Below is a small trained network, with its code and all its weights. Each question gives an input and a class and asks what happens when units are switched off, that is, made to give their printed mean instead of their output.

import numpy as np


def w(rows, s, z=0):
    codes = np.array(rows[::2]) - 128.0
    scale = np.full(codes.shape[1], s)
    scale[-1] = z or s
    return codes * scale


def f(y):
    return np.maximum(y, 0)


def log_softmax(a):
    a = a - a.max(-1, keepdims=True)
    return a - np.log(np.exp(a).sum(-1, keepdims=True))


def net(x, mask):
    res = np.array(x, float).reshape(1, 4) / 4 @ E
    y = f(res @ A[0][:, :-1].T + A[0][:, -1])
    res = res + np.where(mask, y, B[0][:, -1]) @ B[0][:, :-1]
    return log_softmax(res[-1] @ U[:, :-1].T + U[:, -1])


A, B = {}, {}
E = w([
[2,125,129,143],'x0',
[81,215,116,100],'x1',
[147,194,165,195],'x2',
[107,153,69,179],'x3',
],0.013)
A[0] = w([
[89,136,78,168,222],'n1',
[86,230,63,106,125],'n2',
[141,20,86,49,200],'n3',
[99,77,159,255,201],'n4',
[171,127,81,139,161],'n5',
[23,81,153,183,252],'n6',
],0.0095,0.0039)
B[0] = w([
[27,164,54,145,206],'n1',
[168,113,35,46,241],'n2',
[111,1,218,107,243],'n3',
[140,196,117,183,217],'n4',
[197,117,118,143,182],'n5',
[25,217,126,143,255],'n6',
],0.0092,0.0087)
U = w([
[126,119,107,154,2],'0',
[176,196,180,134,242],'1',
[175,79,171,93,125],'2',
[130,136,10,79,115],'3',
[142,207,88,92,116],'4',
[73,88,152,97,140],'5',
[81,204,112,157,134],'6',
[197,94,81,182,123],'7',
],0.013,0.0049)

Each question gives the input, the list of numbers given to net, and the class t.
The units are the neurons (one row each of A and B). Each row of codes is followed by its name. A weight is (code - 128) times the scale printed after its matrix; where a second scale follows, it is the last column's (A, B and U).
mask holds one flag per neuron, in row order. A switched-off neuron (its flag False) gives its mean, the last column of its row in B, instead of its output. The means were averaged over made-up inputs and are rounded, as every weight is.
A unit's drop is (log p(t) with every unit on - log p(t) with that unit switched off) / (log p(t) with every unit on - log p(t) with every unit switched off).
The circuit of an input: a set's keep is (log p(t) with only the set's units on - log p(t) with every unit switched off) / (log p(t) with every unit on - log p(t) with every unit switched off). Starting from all 6 units, units are removed one at a time, each time the one whose removal leaves the highest keep (on an exact tie, the one counted first), for as long as the keep stays at least 0.8.
units of the circuit, in order: the units of the circuit, biggest drop first
most important unit: the unit with the biggest drop
k most important neurons: the k neurons with the biggest drops, biggest first
drop of u: that unit's drop, to one decimal
input [-2,4,-5,-4], class 2: units of the circuit, in order	n6, n3
input [-3,1,-2,-1], class 2: 2 most important neurons	n6, n1
input [6,-4,3,-6], class 6: most important unit	n6
input [-8,-1,-2,1], class 2: units of the circuit, in order	n3, n1
input [7,-1,-8,6], class 6: 3 most important neurons	n6, n1, n4
input [-2,6,0,-1], class 3: units of the circuit, in order	n2, n6
input [-7,1,-1,5], class 7: units of the circuit, in order	n6, n5
input [2,-2,-1,2], class 6: units of the circuit, in order	n2, n6, n3
input [0,5,8,-1], class 4: units of the circuit, in order	n2, n3
input [-8,3,5,8], class 3: units of the circuit, in order	n2, n4
input [4,-6,-5,8], class 6: 4 most important neurons	n6, n4, n1, n2
input [4,8,2,-7], class 4: 3 most important neurons	n2, n3, n1
input [5,8,0,0], class 3: 2 most important neurons	n2, n4
input [-6,7,1,1], class 3: 3 most important neurons	n2, n6, n4
input [-7,2,-4,1], class 2: most important neuron	n3
input [5,8,8,-5], class 4: 3 most important neurons	n2, n3, n4
input [-1,-3,-4,5], class 5: 2 most important neurons	n3, n2
input [-8,2,-3,4], class 7: drop of n6	0.2
input [6,-8,6,-3], class 6: drop of n1	0.0
input [2,7,-1,5], class 3: drop of n2	1.1
